Below are the code and all the weights of a small trained network. Each question names an input and a target symbol and asks about switching units off, where a switched-off unit gives its printed mean instead of its output.

import numpy as np


def w(rows, s, z=0):
    codes = np.array(rows[::2]) - 128.0
    scale = np.full(codes.shape[1], s)
    scale[-1] = z or s
    return codes * scale


def norm(h):
    return h / np.sqrt((h * h).mean(-1, keepdims=True) + 1e-5)


def f(y):
    return np.maximum(y, 0)


def softmax(a):
    e = np.exp(a - a.max(-1, keepdims=True))
    return e / e.sum(-1, keepdims=True)


def log_softmax(a):
    a = a - a.max(-1, keepdims=True)
    return a - np.log(np.exp(a).sum(-1, keepdims=True))


def net(x, mask):
    ids = ['αβγδεζθλμξπστφψω'.index(c) for c in x.split()]
    T = len(ids)
    res = E[ids] + P[:T]
    q, k, v = (norm(res) @ M[0].T for M in (Q, K, V))
    z = softmax(np.where(np.tri(T) > 0, q @ k.T / 4**0.5, -1e9)) @ v
    res = res + np.where(mask[0], z, O[0][:, -1]) @ O[0][:, :-1]
    y = f(norm(res) @ A[0][:, :-1].T + A[0][:, -1])
    res = res + np.where(mask[1:17], y, B[0][:, -1]) @ B[0][:, :-1]
    return log_softmax(norm(res)[-1] @ U[:, :-1].T + U[:, -1])


Q, K, V, O, A, B = {}, {}, {}, {}, {}, {}
E = w([
[80,125,128,97,61,162,137,175,105,5,32,95],'α',
[109,163,209,107,98,123,155,109,203,101,140,177],'β',
[126,147,170,111,160,167,116,130,177,117,122,153],'γ',
[156,63,165,112,143,252,164,100,143,168,174,192],'δ',
[67,171,176,156,139,96,56,139,219,125,130,120],'ε',
[142,167,61,51,201,151,91,157,166,157,70,142],'ζ',
[93,185,185,110,47,128,123,141,162,52,157,115],'θ',
[106,183,212,76,78,114,117,77,128,74,116,163],'λ',
[58,151,187,139,149,181,207,145,119,141,193,115],'μ',
[159,80,200,140,147,164,109,132,110,141,121,64],'ξ',
[139,39,113,71,157,158,64,119,110,189,84,78],'π',
[161,73,52,29,68,107,107,77,193,133,110,141],'σ',
[162,204,142,135,107,180,182,109,53,48,179,117],'τ',
[140,69,177,64,47,68,186,154,160,106,153,71],'φ',
[129,73,185,140,174,164,152,125,66,132,152,64],'ψ',
[103,81,108,120,195,98,145,151,137,84,140,131],'ω',
],0.023)
P = w([
[76,145,172,71,171,187,128,60,164,5,119,63],'0',
[108,150,124,129,109,157,114,99,138,68,132,105],'1',
[140,144,126,148,115,125,103,131,137,112,163,147],'2',
[155,138,123,149,118,106,75,154,124,139,187,169],'3',
[141,125,134,123,104,108,68,210,98,107,169,205],'4',
[78,53,111,145,90,177,71,150,81,87,219,245],'5',
],0.012)
Q[0] = w([
[91,214,81,216,156,35,181,135,115,158,41,88],'h0',
[2,68,156,95,224,174,115,204,100,136,189,132],'h0',
[167,169,153,68,91,68,173,162,158,109,187,215],'h0',
[159,109,158,128,195,65,72,191,114,118,133,169],'h0',
],0.01)
K[0] = w([
[140,163,184,104,173,224,109,54,253,104,76,31],'h0',
[174,137,162,154,74,139,45,221,115,159,113,226],'h0',
[186,88,125,168,125,48,127,86,69,157,147,95],'h0',
[132,199,117,156,79,114,144,102,169,255,170,137],'h0',
],0.0092)
V[0] = w([
[223,140,166,79,93,139,47,97,37,129,109,47],'h0',
[233,133,136,89,2,138,175,95,205,141,131,170],'h0',
[166,202,48,90,206,154,92,106,53,26,120,234],'h0',
[195,126,247,184,163,189,181,119,115,115,152,80],'h0',
],0.008)
O[0] = w([
[200,123,86,186,97,32,125,96,6,153,218,154,195],'h0',
[120,125,50,113,74,201,129,63,131,105,169,98,231],'h0',
[198,149,69,110,255,93,108,175,68,144,142,102,251],'h0',
[184,51,31,197,166,124,107,135,104,110,143,212,214],'h0',
],0.01,0.002)
A[0] = w([
[135,110,64,140,53,176,137,105,126,103,126,169,99],'n0',
[78,184,212,138,121,115,123,98,158,70,113,145,154],'n1',
[202,182,113,134,158,89,130,133,95,144,212,78,125],'n2',
[167,80,126,90,151,171,125,163,144,93,129,78,169],'n3',
[167,176,36,74,183,170,156,138,118,161,114,130,66],'n4',
[123,140,197,104,159,88,156,97,80,118,113,136,85],'n5',
[130,189,207,60,128,82,121,121,142,126,91,102,164],'n6',
[105,144,160,102,114,130,63,96,137,106,155,151,254],'n7',
[101,59,161,172,130,112,135,150,105,196,165,115,109],'n8',
[72,135,120,117,144,147,116,159,139,130,126,14,126],'n9',
[118,196,97,109,130,134,113,149,56,84,85,82,36],'n10',
[160,60,95,102,82,103,139,162,103,134,110,105,240],'n11',
[109,115,151,68,10,88,176,63,133,94,140,104,95],'n12',
[129,149,146,108,169,189,139,121,78,225,166,75,101],'n13',
[73,183,74,123,132,83,67,149,147,96,116,169,112],'n14',
[121,149,173,99,126,143,195,164,124,127,146,110,109],'n15',
],0.013,0.0028)
B[0] = w([
[184,185,214,98,85,115,157,85,59,209,68,133,214],'n0',
[109,60,116,132,119,102,69,160,113,140,151,140,225],'n1',
[36,122,86,62,54,146,106,142,134,145,111,152,229],'n2',
[126,184,108,160,128,184,135,114,98,109,191,179,201],'n3',
[130,174,157,168,37,81,121,167,218,230,187,98,216],'n4',
[158,132,97,112,94,177,150,119,115,238,99,102,163],'n5',
[177,145,142,148,104,136,192,121,159,223,182,143,212],'n6',
[73,68,96,196,126,75,89,72,157,137,107,61,221],'n7',
[87,143,107,71,236,69,140,74,168,134,53,95,170],'n8',
[150,97,151,192,65,95,143,179,76,77,72,83,192],'n9',
[56,160,205,53,170,92,65,107,102,117,91,212,191],'n10',
[121,166,129,98,161,123,223,123,139,39,153,124,180],'n11',
[179,151,29,122,221,183,185,195,136,118,128,60,245],'n12',
[201,107,186,187,119,96,50,158,172,91,112,170,197],'n13',
[83,118,254,142,148,98,66,126,180,153,102,118,189],'n14',
[185,163,95,77,121,125,120,69,119,78,119,126,172],'n15',
],0.0098,0.011)
U = w([
[105,175,164,58,127,118,86,138,116,65,43,137,159],'α',
[96,161,103,174,25,228,107,113,107,117,55,145,186],'β',
[169,194,103,172,204,159,63,114,164,107,193,132,81],'γ',
[174,108,176,110,146,221,131,67,130,195,230,184,108],'δ',
[78,23,185,189,65,108,116,132,142,154,80,81,96],'ε',
[163,190,210,79,103,128,110,174,143,218,125,118,94],'ζ',
[155,168,205,153,95,87,113,2,129,78,205,113,96],'θ',
[107,154,96,59,36,122,64,99,120,74,252,177,72],'λ',
[61,108,101,118,184,233,110,132,180,122,88,173,253],'μ',
[166,91,127,156,106,54,164,98,96,122,110,179,197],'ξ',
[30,124,122,64,133,92,105,48,96,198,91,92,71],'π',
[149,143,117,172,99,142,32,167,105,61,147,42,104],'σ',
[112,69,40,193,140,101,123,221,83,206,178,116,58],'τ',
[90,182,149,86,157,175,217,109,139,167,178,26,202],'φ',
[120,120,119,161,201,100,158,125,106,162,110,148,186],'ψ',
[162,119,191,144,212,165,153,205,83,181,121,101,92],'ω',
],0.0082,0.0035)

Each question gives the input, a string of symbols that net reads in full, and the target symbol t.
The units are the heads (4 rows each of Q, K, V and O) and the neurons (one row each of A and B). Each row of codes is followed by its name. A weight is (code - 128) times the scale printed after its matrix; where a second scale follows, it is the last column's (O, A, B and U).
mask holds one flag per unit, heads first, then neurons. A switched-off unit (its flag False) gives its mean, the last column of its rows in O or B, instead of its output. The means were averaged over made-up inputs and are rounded, as every weight is.
A unit's drop is (log p(t) with every unit on - log p(t) with that unit switched off) / (log p(t) with every unit on - log p(t) with every unit switched off).
The circuit of an input: a set's keep is (log p(t) with only the set's units on - log p(t) with every unit switched off) / (log p(t) with every unit on - log p(t) with every unit switched off). Starting from the 12 units with the biggest drops (on a tie, the unit counted first), units are removed one at a time, each time the one whose removal leaves the highest keep (on an exact tie, the one counted first), for as long as the keep stays at least 0.8.
circuit, biggest first: the units of the circuit, biggest drop first
most important unit: the unit with the biggest drop
top k neurons: the k neurons with the biggest drops, biggest first
input α μ ζ φ σ β, target β: circuit, biggest first	h0, n12
input λ φ π ω, target π: circuit, biggest first	h0, n8, n2
input β δ ζ φ θ ψ, target θ: top 2 neurons	n12, n13
input τ μ σ φ θ, target β: top neuron	n0
input ζ α σ ζ β, target φ: top 2 neurons	n12, n6
input τ ζ ζ ε ψ, target ε: circuit, biggest first	h0, n9
input ζ ξ γ π φ ω, target φ: circuit, biggest first	h0, n12, n0
input λ μ β λ β, target π: circuit, biggest first	n7, n13, n4
input σ ζ ε σ θ, target φ: circuit, biggest first	h0, n12
input μ σ π δ σ, target φ: circuit, biggest first	n12, h0
input ε θ γ ζ ω λ, target ζ: circuit, biggest first	h0, n6
input ζ μ ζ ζ ε μ, target ε: top 2 neurons	n1, n9
input β σ ε λ φ ζ, target ζ: top 2 neurons	n0, n4
input μ ψ γ ψ π μ, target π: most important unit	n8
input θ θ β θ, target σ: top 2 neurons	n12, n6
input ε σ μ δ α μ, target α: top 2 neurons	n8, n13
input ω λ α ψ, target α: top 3 neurons	n8, n13, n2
input δ μ μ, target μ: top 2 neurons	n6, n4
input φ λ σ π λ μ, target λ: top 2 neurons	n2, n13
input μ μ δ μ λ ζ, target ζ: most important unit	n4
